Each row has a class, written after it.
[ 129   96   95   35  148  557 -101  305   45   28  -18 -149  124   42
 -108  -22 -169 -181  341 -452  120 -151 -303  -46    7 -274 -261  140
   93   42 -162 -113  167   59  359  501 -138  299] -> zaf
[-293  214 -109  -21   15  102 -207  462  -17  320  226   63  452 -161
 -206 -227 -242  788  287   43 -576   84  -86 -513  -88   57 -500 -323
  273  -46 -165   65  152 -239  -89    9 -156   85] -> Damov
[  41   46  176   -1 -217 -416  131 -156   -6 -383  111   65 -131   50
   13  -25  100  -71 -128  115 -168  159  -52    5  548  -82   39  -62
 -136    7  -50 -230 -185   33 -156  140   67   13] -> Damov
[ 171 -120  326  297 -391   99 -562  222 -487  349  424 -736  139 -105
 -364 -352 -372 -366  175 -863 -483 -318 -225   59  153  341 -528  -21
  533  122 -459   68  -63  178  258  276 -445   47] -> pasi
[ 137  111  307 -188  115  -70  269  157  367 -571   45  193  -57  162
  -14  161    0 -169  125 -267  174  211 -239  130  552 -362 -116  -14
   -5  -83 -215 -482  -71  118   66  470   95  188] -> Damov
[ -94 -136 -213   23  -76 -115   16 -168  -50  150 -101  -38   24  -89
   20 -159  -53   40  -55  268 -109  -41   68   30  -41  136  113 -236
   63  -47  -23  135   20   82  -52 -180   59 -153] -> pasi
[ 181  -44  159  -35 -130  -76  -76  142 -101 -167  172 -237  104   11
 -110 -150 -183  -19  108 -192 -236   40  -49   49  409  -60 -173 -206
   76  -15 -314 -184  -52   50  129  237   17   57] -> vuv
[-188 -239 -107   33 -222 -294   56 -566 -191   93 -196    8 -177 -172
  -30 -283 -102 -388 -260  251  -92  -67   33  271  -13  241  361  -67
   65   -3    0  151  -40  167 -158 -299 -130 -238] -> Voza
[-137   50 -215   88  -21  292 -221  138 -170  361  -19 -139  125  -77
  -86 -168  -87  123   54  151 -165 -120    6 -233 -301  -33 -144  -27
   80   62   78  179   81 -128   -1  -81 -115  159] -> nama
[-255  128 -132    6  -21 -179  145  -25  142 -115  -68  299   12  -36
   58   28  118  266  -21  389 -131  149  -70 -246  173  -92   74 -112
 -157   -6  102  -65   29  -64 -221   14   31  -38] -> Damov
[ 259   68  302 -119   24 -222  169  -46  275 -579   45  175 -310  226
  116  295  261 -468 -139  -14  422  165   57  311  382 -312   52  217
 -192  -13  122 -284 -264   93  -94  166  133  172] -> nama
[ 372 -163  163  -53  -75  -55 -114 -129  -84  -77   82 -259 -128   88
  -54  -67  -66 -510  -90 -190  131 -131  189  413   59   10  -23    5
  162  -30  -68   43 -175  162  102  -63   25   85] -> zaf
[-260 -205    9   64 -125  -82  153 -575  -68   27 -340  168 -276 -146
   85  -97   86 -547 -196  197  183  -62  -95  197 -163  107  425  174
  -98   75  179  231   58  207  -59 -128 -220 -252] -> vuv
[ 411  138   86 -161  185  203 -268  311  118    8   12 -195   41  353
   64  243  122 -254  -76  -55  383  -17  275  249 -246 -337 -159  119
  124   21  199 -110 -200   -9   79  -71  283  440] -> pasi
[-328  218 -393  -84  240  -74  298  132  360   27 -209  611  191  -69
  196  132  168  674   76  739   36  198  -29 -339  -99 -112   95 -146
 -238 -110  210  159  169 -148 -254 -148  187 -128] -> datab
[-193  -36 -349  -51  226  160  131 -303  182  180 -515  275 -148   58
  200  139  216 -182 -176  563  452  -36  162   77 -549 -127  453  114
 -151   -5  478  178   67   13 -113 -330  158  -49] -> pasi
[ -32  217  342  163 -175 -280  -24   94  -26 -178  238  124  -33   29
  167  188  260   83   11   47   90   83  -42 -135  199   42  -76  213
 -248   36  135  129  -77   54  -54  196  -53   43] -> vuv
[ 402  -28  108  -16  -50  219 -270  205 -182   85  155 -519   48  163
 -130  -98 -133 -286  -13 -370  -22 -150  120  132   11 -127 -255  -61
  259    1 -157  -71 -200   11  229   74   62  342] -> Damov
[ 568 -148  194 -155  -37    2 -294  -59 -125 -134   70 -431  -99  297
 -118  -52 -102 -661 -212 -239  195  -42  319  544   30 -188  -59    2
  323   10  -23 -233 -339  111   52 -127  158  280] -> pasi
[-179  -94  102  289 -445 -172 -140 -244 -421  100  206 -228  -47 -267
 -131 -334  -90 -120   -1 -156 -451 -113 -189 -167  246  288 -132   27
   15  131 -163  194  -29   64  -11  135 -356 -100] -> nama
[ -68   42 -121    7  -76  -50 -160  -12 -108  195   40    2    6   -7
   -1  -78   57   92 -103  352 -106    0  185  -94 -225   28  -56   -2
    7   49  202  187  -67 -129 -201 -283   -7   84] -> nama
[-392  273 -181  276 -117   46  -57  275 -157   94  140  106  334 -246
  -55 -146  -59  720  305  129 -558   85 -333 -687  297   19 -234 -169
 -158  148 -120   48  224 -243  -44  325 -225   16] -> Voza
[ -96 -253 -188  -66  -23  -36   18 -312  -38  177 -193  -78    1 -121
 -100 -215 -196 -300  -79    8  -25 -108  -33  241 -140  171  156 -147
  201 -133 -120  104   30  172   24 -188 -116 -241] -> tud
[ 342 -202  -33   42 -109  120  -69 -199 -190  -14  -76 -397 -153  100
  -25 -121  -85 -532 -127 -166  105 -199   32  321   71  -95   96   11
   98   73 -140   21 -134  189  229   10   94  164] -> datab
[  99 -206  -20   -3  -24  302  -93  -55 -149  177  -33 -268   83 -119
 -210 -350 -378 -332  170 -332 -151 -198 -135  177  -23   46 -131 -129
  312  -28 -316   57  107  147  256  139 -199    8] -> zaf
[ -30  -89 -343 -325  361  373   53  159  230  106 -322    7  173  107
 -140 -182 -406   12  126  140  155   37  -72  230  -99 -283   64 -316
  335 -147 -210 -332  164   45   54  -50  207  101] -> Voza
[ 481  372  443  -12  -39  102 -578  627 -196   50  528 -347  303  220
 -120   44   20  -13   58 -447  -19   42  251    6  -11 -191 -693  198
  211   64   58    6 -380 -231   31   65  -34  551] -> Voza
[-267  122 -113  -51   15 -163   47   92  131   64   -7  313  213 -106
   26  -75  -14  432   95  340 -200  153  -71 -224   16   29  -99 -184
   15  -54   26   37  101  -51 -183  -28   12  -86] -> pasi
[ 471 -365  -34 -286  197  524 -187  -99 -147  245 -238 -540  -43  221
 -148 -209 -443 -780 -179 -209  297 -269  338  692 -545 -136  148 -119
  527 -134 -197  -31  -68  217  366 -292   73  227] -> vuv
[ 256  172  172 -370  400  102  111  432  511 -320   62  371  166  173
   -7  245  -49  -21  176  -92  323  193   99  219   62 -322 -274  -18
  151 -233  -40 -227  -66  -10   -9  131   89  119] -> zaf
[  80    5  157  270 -205  -32 -180   -3 -224   44  205 -303   26  -62
  -31   16   30 -150   84 -380  -84 -150 -111  -67  151  141 -161  105
  -27   49 -116  155  -76   97  181  208 -192   -2] -> tud
[ 118 -138 -162  156  -29  304 -157 -124 -189  334 -170 -358  -86   17
   73  -12   26 -367  -83  -47  197 -303  112  113 -396   50  140   74
   51   57   89  273   -9  134  239 -102    3   91] -> pasi
[-186   73 -273   70  -12  132  -95   55  -95  221  -85  -28  116  -44
    8  -69  -35  276   42  366 -204  -23  -14 -271 -108  -71   20  -99
  -56   -4   85   97   84 -111  -42  -95    9   57] -> nade
[  40  156  186  206   37  -52  107  -57  134 -125  -18  176 -241   52
  294  401  416 -259  -38   40  522 -111   49   64 -101  -12  179  440
 -378    3  342  265  -53  126   66  116    8   -8] -> zaf
[-431   30 -387  106 -187 -161  -41 -149 -194  275  -22  192  230 -263
  -77 -384 -137  582   88  645 -602   45  -94 -413   40  197   -2 -308
  -29   51   20  226  213 -148 -286 -171 -125 -217] -> zaf
[ 409 -214  120   30  -17  522 -215  119 -220   68   45 -660   -4  111
 -232 -205 -386 -651  189 -728   24 -284 -205  270  101 -184 -214   -7
  377  -22 -441 -176  -37  193  522  379 -107  301] -> nade
[-305 -166 -439  336  -62  541  -87 -198 -305  577 -337 -404   61 -276
  -48 -269 -176   -5  158  -71 -171 -372 -293 -283 -313   92  190  -68
 -111   94 -101  308  321   76  411  145 -149  -57] -> tud
[ 297 -185   -5 -212  119  160  262 -270  194 -463 -306  -74 -286  226
  -10  -22 -115 -735  -68  -60  395   -9 -107  541  389 -433  305  -13
  -41  -53 -136 -465  -48  281  175  286  223  128] -> zaf
[-270  -14 -134   47   97  180   29  -94   56  244 -168  135   91 -107
   -7  -51  -74   17  107   50   83  -57 -186  -81 -277   56   47   37
   48  -57   37  164  170   71   49   -6 -134  -94] -> tud
[-298  249   75   46   56  -83   70  226  205   29  103  409   82  -96
  110  156  185  307  114  190   73  108 -124 -277  -82   21 -182  150
 -141  -39  166  174   77  -70 -174   75 -106  -11] -> nama
[ 294   79  501  -34 -400 -675 -355   65 -250 -101  599 -123  116   28
 -161 -163  -59  -31 -176 -267 -376  119  246  203  315  298 -524   12
  334  -21 -133  153 -404   47 -248 -200 -190   27] -> datab
[  15 -227 -274 -204   35 -109  248 -459  109 -223 -412  109 -177  107
   47 -141  -47 -360 -191  489  106  102   -7  301  166 -216  437 -222
  -18   12   41 -273  -13  130 -127 -126  271  -46] -> pasi
[ 240   78  -51 -230  180  203 -132  270  111  -62   -5  -43  155  159
 -124  -48 -191  -35   82   51  -27   51  119  133    7 -315 -172 -121
  177  -60  -50 -246  -36  -94   18   27  142  248] -> zaf
[ 548  -69   95 -267  197  280  -35   34  147 -303 -145 -283 -167  399
  -62   98  -45 -703 -159 -208  435   -8  143  462   90 -521   66   33
  191  -23  -11 -449 -251   68  161  100  276  452] -> Damov
[ 223 -166  212  -47  -85  -94   38 -257    6 -150  -33 -128 -327  131
   43   33   79 -691 -185  -98  365  -92   41  433   38  -59  118  177
   29    4   33  -15 -169  243   46  -17   64  134] -> nama
[-149  -21 -470  -54  260  519  -59    2   23  403 -439    5   70   90
   67  -58  -55   50   -8  596  210 -100   84  -88 -610 -245  296  -80
   -3   37  269  139  230  -98   22 -260  150  148] -> vuv
[ -96  322   56   50   50 -236  335  131  343 -570   25  526   -1   49
  195  327  299  325  100  271   65  286 -254 -274  577 -315   22   76
 -403   54   72 -210   13  -42 -147  411   91   50] -> datab
[-199  274   -1  -50  194  -68  316  239  462 -323  -45  510  -42   59
  226  351  273  307  130  365  291  215 -172 -203  200 -288   16   70
 -351  -61  148 -130  105  -20 -130  252  174  110] -> nama
[ 374 -200  509  153 -430  -54 -458  -70 -490  132  404 -733 -142   -5
 -233 -223 -185 -782  -63 -784 -121 -288  -18  399  135  238 -373  246
  378  128 -299  111 -299  274  252  121 -270  170] -> nama
[-321 -146 -429 -128  -50 -299  116 -419   21  140 -300  244  -85  -72
   49 -192  -36  167 -215  899 -172  105  177   33 -133   57  390 -285
  -40 -102  204  112   26  -30 -372 -559  166 -230] -> nade
[ 128  154  271  280 -355 -134 -272  105 -363  -13  375 -329   39   -5
  -51  -33   96   -7  -27 -285 -316  -72  -33 -252  280   85 -303  113
  -20  142  -58   77 -204  -48   58  229 -165  195] -> Damov
[ 103    4   95 -135  -29 -107   -8  223  100 -172  179   -4  116  -48
 -111  -80 -118   -4   71 -167 -177  106  -39   34  342  -49 -297 -162
  137  -84 -244 -156  -94  -16  -12  152  -39   44] -> nama
[ -71  126  -86   97   92  297  127  101   98 -167 -141   79  -79   40
   94  144  138  -66  117   69  178    1 -235 -216  114 -318   43  133
 -264  127   98 -112   94  -55   97  345   18  218] -> nama
[ 690 -109  333 -120  -46  180 -305  212 -145 -172  195 -613   15  242
 -178  -77 -209 -673    7 -733   85 -113  132  459  232 -212 -346  -10
  355   11 -296 -284 -330  138  357  254   70  358] -> pasi
[-461  165 -379  265  -66 -196  308  -90  123    8 -146  368 -102 -155
  350  229  417  538   -4  793   13   33 -116 -504   75   49  309  -24
 -598   60  283  280  185  -70 -182    7  156 -147] -> nama
[-188  256 -143  -35  -96 -390 -162  237   -7  116  221  281  328  -57
    8  -85   55  732   -4  591 -474  238  191 -377   34   81 -242 -257
  -13  -41  150   90  -58 -255 -408 -246   52  -58] -> pasi
[-123  291 -164   42  208  158   47  265  215 -117  -50  277  175   99
   86  228  184  432  211  256   45  174 -147 -412   69 -334  -73   21
 -287   58  193 -132  103 -237  -54  216   97  164] -> tud
[ 106 -165  261   22 -300 -404  162 -386  -86 -372   84    0 -206  -37
  -44 -164  -67 -441 -102 -169  -83   37 -180  294  525   77   67   11
   48   39 -228  -85 -136  283  -10  166  -91  -70] -> datab
[ 648  -86  631 -131 -123  -86 -380   56 -148 -226  372 -480  -54  259
 -236  -25 -162 -822  -66 -857  172  -45  134  610  182  -75 -405  212
  425  -31 -204 -216 -426  191  196  124 -107  296] -> tud
[-173  182 -155 -194  197  147 -213  340  110  326   35  275  381  -82
 -150 -146 -196  452  143  264 -249   91  136 -183 -369  -17 -330 -126
  271 -103  104  129   90 -245 -215 -252 -143  -12] -> zaf
[-426  104 -583  308  -78  353 -164   86 -301  495 -129 -170  337 -226
  -75 -238 -108  731  270  350 -592 -120 -246 -752 -162   -1  -20 -274
 -180  182   12  178  345 -280   81  100  -60   49] -> tud
[-566  131 -585  344  -33   57  164  -98  -49  369 -293  191   78 -226
  292   48  289  702   65  783 -121  -67 -146 -655 -200  119  327 -133
 -473  114  317  403  317 -122  -82  -50  123 -186] -> pasi
[ 154  216  320  168 -166  176 -495  457 -327  291  432 -326  353  -39
 -158 -134 -105  110  213 -556 -306  -95  -65 -259  -93  109 -680  129
  284  104 -112  183 -104  -92  174  241 -287  263] -> pasi
[-138    4  184  115 -162  128 -119   94 -182  134  159 -189  164 -175
 -229 -293 -266   22  201 -447 -341  -69 -316 -176  180  107 -333  -58
  264    0 -321    1   64   67  153  307 -319   27] -> Damov
[ 135  -29   86  -69 -224 -435 -269 -150 -202   37  151  -73  -26  112
  -21 -130   58  -70 -287  388 -139   88  382  170  -30  130    7  -84
   86    8  187  126 -248  -47 -326 -442   53  -16] -> vuv
[ 347 -222  -18  -32  123  477 -127 -118  -53  115 -263 -457 -204  160
  -10   59  -61 -802  -89 -301  477 -281   91  433 -282 -210  161  185
  155  -49   13   23 -112  186  375  -29   48  241] -> nade
[-336  244  106  216 -102 -402  383 -193  218 -497  -77  567 -161 -117
  302  291  475  240   31  316   76  241 -284 -357  491  -47  211  187
 -614  109  256  -11   46    1 -154  382  -41 -181] -> pasi
[   1  -89    7 -142   95 -135  392 -347  316 -412 -330  241 -306  107
  154  150   97 -503 -128  165  488   82 -151  407  290 -242  449   55
 -169  -54   10 -261   -7  280    2  144  186   19] -> Voza
[ 211  -71  394  217 -296  -64  -89  -26 -241 -158  294 -294  -44 -126
 -115  -95 -113 -452   66 -736 -135 -158 -239  130  389  149 -271  172
  153   60 -367   83 -147  259  282  410 -344   -9] -> datab
[-177 -430 -260   92  -89  250  239 -671 -100  136 -526 -120 -312 -160
  -51 -315 -263 -724  -78   -1  165 -295 -351  367 -108   33  512    7
  126   51 -200   84  226  434  231   45 -129 -157] -> datab
[ 176  104  352   80 -271 -158 -518  276 -327  237  531 -340  218  -25
 -171 -160 -132   88   29 -303 -367  -30  167  -37   -2  214 -580   30
  352  -32 -104  236 -258  -57  -21 -129 -225  155] -> nade
[-105 -226 -539 -187  223  340  206 -138  156  194 -494  -67   -6   25
  -39 -186 -231  -50   -5  390   71  -97  -35   90 -181 -212  325 -390
  125 -122 -117 -129  196   78   86 -150  261   26] -> Damov
[ 197 -296  -20  118 -192  294 -413 -168 -465  520   35 -700  -28  -61
 -166 -290 -312 -545 -142 -326  -76 -396  196  315 -410  267  -55   14
  440  -63 -164  351 -133  197  294 -286 -221   38] -> nade
[ 314  170  165 -188   66  162 -421  559  -45   95  354 -201  272  143
 -214  -78 -178   82   73 -196 -184   64  237    6  -99 -179 -598  -51
  347  -31  -66 -108 -216 -231  -47  -70  -26  368] -> nama
[-547 -199 -707   76  182  192  407 -448  196  214 -637  310  -64 -182
  149  -50    5  114   43  645  101  -81 -301 -186 -213    6  618 -214
 -256  -41   79  123  414   95   14  -81   78 -332] -> tud
